246 241 3 -27 -55 89 4 -131 144 6 -148 -31 -94 70 37 76 -58 204 -46 -21
 -56 -11 -29 156 -198 -61 | Tobo
42 -79 -6 -52 42 7 -44 59 -10 -168 297 73 108 -34 49 -90 -21 -34 68 -31
 24 -19 87 47 9 54 | ret
221 58 -7 30 -132 104 -19 -34 179 126 -10 -30 -127 3 -24 42 23 215 -67
 165 -41 12 -65 28 -149 21 | Tobo
-23 266 -38 -22 -75 -51 22 -218 88 262 176 -211 -55 58 -17 -28 36 -181
 -20 154 -21 123 11 97 -150 39 | Reg
2 -36 -36 16 -42 88 -87 -87 56 107 454 58 -63 -32 10 79 -36 41 74 -85
 -33 -38 67 -276 -69 -3 | nari
-113 -61 20 -56 -76 98 -27 75 9 7 -189 -34 0 -15 119 -123 24 -367 -1 152
 28 92 40 1 82 88 | ret
-49 -187 -35 -71 -37 3 -42 2 -12 -12 47 -37 -21 34 24 -68 19 211 -8 -47
 126 36 20 308 -162 55 | Reg
-247 -302 36 -43 31 -64 -33 79 -66 -37 -115 -70 -26 13 52 -72 20 64 -39
 -34 105 -8 -9 38 56 66 | nari
-110 160 -3 -39 -84 119 -35 -48 -34 130 -214 18 -62 9 58 -58 2 -210 32
 -7 -35 142 36 78 -95 -17 | Reg
-124 128 22 -5 -42 76 -9 -17 43 126 -216 20 -70 37 120 3 -51 25 40 -86
 -90 65 53 -111 33 -77 | nari
-174 -250 39 -14 -58 3 -29 26 24 131 -109 -78 -145 31 16 -31 6 309 -12
 -22 87 40 -41 152 -77 100 | Reg
59 137 77 -94 100 20 45 43 47 -227 178 43 -53 2 99 -80 -40 -219 100 -53
 -20 -8 -4 115 -20 -90 | nari
-244 -229 -56 -70 -73 -18 -68 41 -150 40 -84 -25 -12 -10 -15 -66 17 64
 -9 -37 134 87 23 237 -94 109 | Reg
24 -59 -41 -30 24 7 -20 118 -58 -49 133 59 105 -44 23 -31 -24 -119 36 2
 -47 53 27 -81 95 88 | ret
66 227 -91 -49 -3 -75 64 -55 -99 -58 -80 -52 124 -31 -22 -21 21 -50 -22
 -28 -34 51 -5 183 2 45 | Reg
-172 167 -6 -45 -130 -48 58 -52 38 181 -213 -112 -103 48 63 -61 51 104
 40 4 -33 113 -10 186 -113 -71 | Reg
-113 13 -28 -18 -97 73 -46 50 -32 104 204 45 21 -24 79 -87 -5 -128 107 6
 -66 110 97 -131 -21 18 | ret
-58 -47 -75 -83 -77 -67 -8 90 -95 -46 101 -16 18 -43 -2 -93 36 108 41 -8
 73 96 -10 332 -63 81 | Reg
-52 -160 26 1 25 -47 17 90 27 56 54 -81 -22 -34 13 -56 4 -17 -4 73 36 95
 -52 65 31 64 | Reg
28 128 -62 -6 -16 -8 18 -82 -35 264 -259 -59 -50 38 -37 34 -15 12 -66 27
 -30 201 -43 182 -22 83 | Tobo
-65 111 -57 316 -64 41 -36 -175 -61 213 -116 11 -31 46 -18 93 -37 84 -63
 -167 -41 19 34 -130 -4 -33 | nari
40 31 -44 -26 -78 -32 -4 52 14 -99 141 20 67 -40 29 -68 27 53 30 111 -41
 -4 56 -67 13 28 | ret
-262 10 17 -23 -8 -75 38 -10 50 289 1 -74 -122 51 60 -44 -20 173 75 -145
 -30 161 -21 62 -11 -29 | nari
-88 89 -62 -18 -52 -12 29 -14 -105 201 -294 -73 -13 12 -24 0 33 -73 -35
 7 10 268 -42 250 13 99 | Tobo
-17 70 -21 50 37 -56 51 -125 -88 140 -189 -107 -10 26 -77 126 9 -50 -115
 -40 -15 33 -69 -28 89 37 | Tobo
4 -123 9 -21 -23 103 -87 -4 -15 -21 -41 55 -184 -1 -28 84 -31 140 -8 -77
 45 -88 -55 22 -48 -2 | Tobo
-201 -64 8 -19 45 -45 14 -22 -58 92 166 -65 -39 4 10 -32 32 -259 2 -31
 12 102 -1 -79 87 115 | nari
-150 -110 6 -61 -110 85 -79 -4 117 180 153 -68 -107 35 79 -137 4 -4 35
 46 30 129 72 54 -183 56 | nari
80 307 20 -29 66 -16 99 -197 83 204 -156 -103 -72 77 28 7 -39 -202 -52
 -58 -41 144 -44 162 -89 -23 | Tobo
---
-16 38 11 165 70 -73 -37 -175 -32 -8 181 131 38 213 -44 66 -13 -86 -48
 -6 -58 -154 -250 146 -34 -52 | tebaf
0 -15 -35 128 33 -57 -67 -8 60 -184 51 76 111 -166 -42 -30 268 233 -120
 102 255 19 271 -88 168 30 | domos
-24 -8 57 132 17 -10 -130 -131 -2 -43 91 109 147 84 -69 -40 66 126 116
 -101 119 54 -36 107 33 111 | tebaf
12 -28 -43 21 21 -1 -65 -113 127 -30 -67 296 230 98 -11 25 120 105 -35
 119 227 80 151 158 -116 -60 | tebaf
4 65 27 139 164 41 -113 -44 132 27 24 168 181 383 -185 70 16 135 69 42
 123 23 4 175 -60 -21 | tebaf
23 -89 -33 125 -35 -49 23 -131 99 -43 122 241 192 -111 -15 -66 221 124
 153 135 288 -4 223 6 -22 107 | domos
9 -47 -74 -153 122 -66 -146 -317 -11 -155 -51 248 118 -97 2 -3 95 13
 -172 -134 -224 27 -118 231 -34 -12 | tebaf
35 24 -1 13 -21 31 -44 -72 40 18 17 305 99 319 -196 -79 204 20 158 -133
 95 -53 10 155 67 -25 | tebaf
35 48 -19 -9 112 51 -17 0 68 -126 37 -119 79 -180 -163 7 117 -21 -190 36
 205 -135 173 -171 193 105 | domos
62 -8 -31 61 71 -8 -24 -16 36 -155 57 77 165 -206 -111 -25 278 -97 -191
 64 285 18 155 -156 221 21 | domos
-20 5 -32 44 67 10 -54 -10 18 -137 180 -10 131 -172 -65 -36 196 7 -216
 36 264 25 186 -138 200 49 | domos
-15 -17 6 191 52 66 -93 130 -1 -113 -36 154 -25 22 -101 17 223 70 -35 57
 150 17 85 50 59 -75 | tebaf
-6 -38 9 86 14 10 -9 -45 57 -101 53 85 154 -148 -54 -37 245 27 -43 86
 258 -42 179 -75 88 108 | domos
6 -11 -64 61 120 41 37 87 55 -164 -50 -25 193 -101 -199 11 337 -115 -310
 52 322 85 317 -77 265 -29 | domos
-35 -56 -147 -155 105 24 -98 8 -71 -196 -209 206 22 -149 25 47 39 -57
 -251 -71 129 66 -76 -37 33 -199 | nane
-94 -7 37 -209 99 -9 -23 4 -118 -177 -212 144 -36 -65 -51 -6 -171 -29
 -96 157 97 122 -314 -207 -17 -217 | nane
137 49 63 11 173 36 5 -1 17 -149 -102 64 97 124 -96 71 -119 15 -148 62
 140 87 -53 -33 56 -180 | tebaf
-7 -137 -11 -247 61 38 -282 -9 -16 -182 -188 263 50 24 -209 -6 123 44 65
 -19 116 107 -114 60 -162 -59 | nane
-137 -57 113 -5 -108 40 -71 54 1 -150 -144 505 -38 92 -82 -43 116 235
 157 128 278 157 -117 57 -81 -76 | nane
-22 -53 71 39 174 -29 -141 -60 5 -219 -226 288 77 1 -158 47 74 175 -34
 26 135 84 -69 27 -134 -123 | nane
32 105 97 327 29 8 -73 -146 -94 -81 21 187 57 121 0 40 88 -82 -116 -55
 32 -53 -194 189 86 -156 | tebaf
-18 59 63 235 117 84 -98 -42 -32 -16 -76 136 208 186 -29 41 4 190 -25 61
 187 14 31 98 -38 -83 | tebaf
---
73 100 -71 56 60 96 -106 290 1 7 58 83 67 -14 -114 75 -45 103 -88 -205
 -53 23 4 -184 -18 30 | vofig
-17 -30 121 -102 47 -89 -145 -195 -116 71 -28 -79 -35 -121 107 -248 -24
 43 85 -41 78 85 130 73 -73 -122 | Lopot
-81 26 39 -34 127 126 -115 144 -4 -208 43 143 136 -70 96 -49 53 75 22
 -211 20 -60 115 -56 -24 -98 | vofig
-7 24 -43 37 -43 20 -70 147 48 31 -111 -91 -62 195 18 -117 41 -27 -63
 156 46 -7 -10 74 44 -111 | bebit
-35 -25 89 -109 37 -77 -4 -225 -80 3 73 -37 -41 -150 87 -199 4 -69 87 54
 23 -16 62 104 13 -89 | Lopot
31 41 -44 9 -1 33 -192 328 -35 -37 -70 -26 0 -2 107 -117 46 30 -70 -61
 51 -30 55 12 16 -61 | bebit
45 116 16 1 105 98 -124 217 -20 -122 -16 65 -3 -80 -64 -17 2 94 -14 -113
 -9 21 40 -146 -73 -103 | vofig
76 -21 -156 1 29 -107 138 45 -24 11 -82 -97 -134 172 -91 -51 -32 -17 -5
 72 -131 -29 -40 13 -9 -12 | Lavab
-76 1 54 41 -22 162 -141 323 86 -53 77 82 130 -10 59 35 -11 14 -83 -130
 4 -1 -14 -41 63 1 | vofig
33 78 -77 -21 55 66 -131 9 -74 -72 -86 1 -44 -54 47 -93 -31 51 -37 -19
 24 -33 104 -13 -50 -35 | Lopot
115 64 -127 23 -13 -44 151 60 -4 97 40 -117 -151 -97 -306 82 -106 -48 0
 173 -87 52 -156 -164 -62 -75 | Lavab
43 -120 184 -18 78 -2 -19 155 -106 -47 63 73 86 -52 140 -157 -6 74 26
 -116 10 -53 -19 11 -41 -227 | kor
23 25 -9 37 -38 14 -243 202 -61 22 -175 -43 24 12 133 -131 4 26 -74 -89
 50 27 96 92 33 -49 | kor
123 62 -69 2 -3 -71 65 17 -29 5 -6 -50 -58 -30 -105 -24 -49 16 -10 66
 -20 25 -52 -83 -39 -50 | bebit
-16 44 -70 17 42 55 -55 124 19 39 -8 -69 -60 -19 -93 7 -20 -33 -23 41 -6
 -75 -48 -40 -41 32 | Lavab
-96 70 -36 -12 -49 73 -126 63 24 -59 -108 45 37 -22 101 -65 46 42 -41 68
 63 -24 54 65 30 106 | kor
93 32 -93 -26 16 -101 131 -50 -13 18 22 -74 -73 21 -218 21 -74 -14 7 -3
 -92 14 -30 -107 -12 1 | Lavab
-46 -38 -73 -36 41 -43 -66 29 -74 -50 -27 -143 0 100 95 -111 -11 -39 -60
 -188 -73 -79 94 57 16 36 | kor
102 -29 30 -13 0 -90 -108 14 -66 -10 -110 -22 -59 -52 52 -220 -50 -89 64
 21 106 -8 57 27 -71 -169 | Lopot
26 72 -60 3 26 90 -65 58 -27 41 82 -57 -36 -19 -95 40 -113 14 -30 -109
 -62 5 -5 -76 2 2 | bebit
-13 -16 -62 -69 -3 -80 111 -158 -34 -20 -51 -114 -138 -80 11 -209 -16
 -23 91 179 54 -126 55 93 -40 54 | bebit
148 189 -198 8 3 -8 3 35 -53 193 18 -191 -193 -131 -274 57 -87 -59 -24
 208 3 -5 -72 -135 -78 29 | Lavab
-67 -42 -91 -23 -18 -50 160 119 28 -70 -56 -98 -61 56 81 -65 51 -15 -20
 114 -18 -104 -5 101 26 -6 | bebit
-4 -17 43 14 23 21 -65 158 -6 -12 11 23 54 -94 78 -87 -9 -23 27 0 19 -61
 -18 -2 -10 -110 | Lopot
-76 -74 66 -57 14 -40 86 23 51 -20 54 -38 -24 -132 57 -162 0 -63 103 214
 39 -90 -20 65 -25 -116 | Lopot
53 47 -129 -59 87 5 44 -36 -89 -104 6 0 -40 -17 -103 52 -64 107 -28 -344
 -134 -30 90 -153 -57 -21 | vofig
49 127 -218 -34 40 -77 -15 -121 -21 -66 -137 -116 -217 -52 -44 -69 -10
 25 -43 159 -4 -45 77 3 1 40 | kor
56 2 -124 -90 79 -50 159 -246 -143 -5 230 -92 -114 -104 -217 45 -92 -32
 55 -127 -134 7 -36 -178 -48 -84 | Lavab
42 63 53 71 39 97 -45 360 13 -151 53 102 144 -111 15 50 -25 76 -42 -113
 -27 14 -61 -98 -5 -86 | vofig
-25 -26 -59 -56 88 -13 91 22 -46 -81 145 -80 -63 -99 -82 -42 -27 -47 42
 -71 -101 -98 2 -99 -15 -56 | Lavab
-201 103 -51 -72 9 169 -225 -29 20 -104 45 -90 -14 -133 158 -130 77 -38
 10 133 128 -159 122 59 19 57 | kor
-5 -84 85 6 31 10 -133 72 -64 -6 7 -9 -25 -12 89 -155 -2 -36 -33 -123 14
 14 23 15 54 -28 | kor
9 -26 49 -39 34 -2 -168 -59 -66 36 11 -19 12 -45 35 -59 -66 -12 0 -110
 16 8 100 -26 -53 -75 | Lopot
61 114 -200 58 51 53 -117 345 -50 -114 -36 24 6 85 45 -71 -66 45 -82
 -197 -45 -58 69 -64 -4 -69 | vofig
-62 71 -50 0 56 129 -282 248 -75 20 32 -22 62 -31 44 -19 -59 70 -113
 -277 21 9 33 -54 26 22 | vofig
94 -61 70 -94 -5 -5 -75 -57 -69 153 53 -5 -4 -10 -10 -78 -97 -85 66 -111
 -5 80 -35 40 -20 -70 | Lopot
77 7 -13 3 18 -31 236 191 61 -100 -12 -1 -51 -81 -153 -4 -22 13 70 230
 -21 -17 -101 -97 -80 -179 | Lavab
33 19 44 1 31 -13 -21 42 -49 -92 -71 104 70 -67 125 -120 -12 66 -16 -31
 103 -21 62 -4 -96 -119 | Lopot
40 -37 -57 -43 54 -77 116 32 -95 -15 13 -74 -67 20 -56 -21 -8 -18 38 18
 -71 -46 -26 -10 -80 -74 | Lopot
95 -78 -75 -48 -33 -120 208 24 -9 39 69 -79 -122 42 -119 -21 -35 4 29 20
 -80 -20 -43 -65 -25 -114 | Lavab
-41 160 -236 80 -30 152 89 192 60 -9 200 -140 -115 -96 -243 179 -46 -51
 -69 131 -98 -76 -72 -188 -46 99 | Lavab
---
113 19 -322 62 200 -85 185 -5 10 -18 7 -78 -9 26 13 11 13 164 42 78 22
 -13 -71 258 -33 -140 | ditub
131 -34 -349 54 210 -64 163 -28 -10 -1 29 -54 -14 -1 10 13 21 154 32 80
 -17 -25 -96 291 -42 -136 | fozo
73 -36 46 28 54 46 101 -66 63 110 1 -45 89 59 98 114 45 1 9 102 -61 -31
 -42 211 -111 -24 | fozo
88 -13 -206 7 169 -14 76 -55 37 -17 22 -36 -59 25 14 9 38 107 12 47 -37
 -60 -67 168 -45 -102 | ditub
46 8 -227 56 104 -30 96 -92 55 -1 -57 -33 -10 61 -18 -23 6 108 51 23 27
 23 -96 157 -22 -98 | ditub
123 -39 -305 63 246 22 166 -44 30 47 -23 -92 28 24 55 54 25 150 -36 140
 -25 -26 -103 331 -92 -118 | fozo
124 -40 -231 -16 165 -72 138 -62 55 -17 66 -20 -28 19 106 62 -1 159 -16
 55 1 -12 -79 280 -28 -110 | ditub
133 14 -205 79 222 -42 143 -32 32 46 -5 -83 32 41 74 16 2 95 48 89 -38
 -61 -93 245 -56 -122 | fozo
98 -47 -43 19 85 7 111 -53 4 58 21 -26 45 44 35 66 -14 66 42 108 6 -25
 -99 170 -64 -76 | fozo
185 -45 -370 102 282 1 174 -71 65 51 -54 -144 12 28 29 26 7 218 29 132
 -68 -43 -123 356 -93 -182 | fozo
102 -53 -400 -2 195 -20 111 -66 45 -32 -29 -146 -39 33 -63 -11 51 179
 -11 82 -51 -27 -72 280 -12 -170 | ditub
92 -15 -213 68 142 45 40 -29 63 34 -64 -53 4 40 -7 -34 37 106 20 74 17
 -31 -44 140 -59 -144 | ditub
88 -12 -390 90 204 29 169 -42 57 22 -126 -91 18 31 31 -35 30 169 -16 81
 -19 -49 -62 252 -47 -164 | fozo
480 152 196 -101 400 -239 391 23 -343 -40 495 58 139 75 26 185 -257 105
 208 169 321 5 -21 242 -42 -38 | fozo
203 49 -374 48 285 -117 212 -29 -13 -39 56 -67 41 25 12 -17 -58 179 49
 83 38 -33 -74 335 -60 -203 | ditub
123 -14 -381 2 214 -68 160 -51 -66 -84 8 -46 -52 25 -15 -14 7 172 12 57
 22 -3 -89 233 -1 -131 | ditub
85 12 -143 19 170 -37 105 -42 -30 -35 54 -56 -265 66 -4 30 38 100 19 23
 2 -15 -54 196 -43 -86 | ditub
107 -13 -219 81 131 -38 73 3 10 -21 70 -78 -2 13 26 -28 -14 78 24 5 -5
 26 -42 192 -59 -114 | ditub
107 29 -167 42 175 34 45 -28 14 15 21 -20 25 -2 26 17 -36 34 54 67 0 -5
 -34 122 -48 -50 | ditub
161 -54 -316 103 312 -20 158 -24 58 61 -12 -77 21 5 27 14 22 69 18 116
 -36 -71 -83 294 -31 -153 | fozo
68 -13 -298 138 178 -39 106 -47 15 11 -101 -90 14 24 34 -4 43 115 33 72
 -23 9 -65 235 -23 -141 | fozo
50 -40 -156 47 61 -4 78 -33 26 21 -37 -54 28 29 27 17 37 113 -3 50 -60
 -53 -81 159 5 -68 | ditub
145 -2 -394 74 221 1 138 -26 23 24 -7 -72 10 64 17 -9 29 152 35 99 2 -6
 -76 238 -41 -155 | fozo
73 -2 -338 77 181 -8 36 -18 24 -19 -66 -82 -21 5 11 -70 21 144 -495 60
 -9 -5 -49 201 4 -140 | ditub
24 -66 -42 30 72 15 77 -44 47 62 22 -32 65 2 51 48 42 62 11 65 -64 -4
 -40 237 -89 -36 | fozo
114 -23 -387 44 171 -32 134 -68 24 -61 0 -44 -54 31 -40 -58 49 179 32 54
 -66 -2 -138 272 -47 -180 | ditub
52 -50 -100 30 78 28 63 -29 8 17 11 -49 18 14 30 -97 2 99 19 23 -31 26
 -39 123 12 -35 | ditub
119 18 -172 40 137 3 106 -19 18 48 -15 -76 46 33 18 -15 -16 81 5 76 -23
 -13 -16 197 -51 -98 | fozo
110 -44 -374 48 205 -25 137 -28 11 -49 -40 -64 -26 3 -2 -60 32 164 25 22
 66 15 -70 158 21 -130 | ditub
140 54 -231 64 130 -15 125 -45 24 -19 -6 -91 14 44 28 20 -31 126 38 100
 -51 -28 -51 234 -23 -135 | fozo
178 -10 -495 88 345 -31 194 -68 41 -36 -33 -134 -30 30 -30 -38 33 279 15
 107 -25 -46 -120 363 -13 -231 | fozo
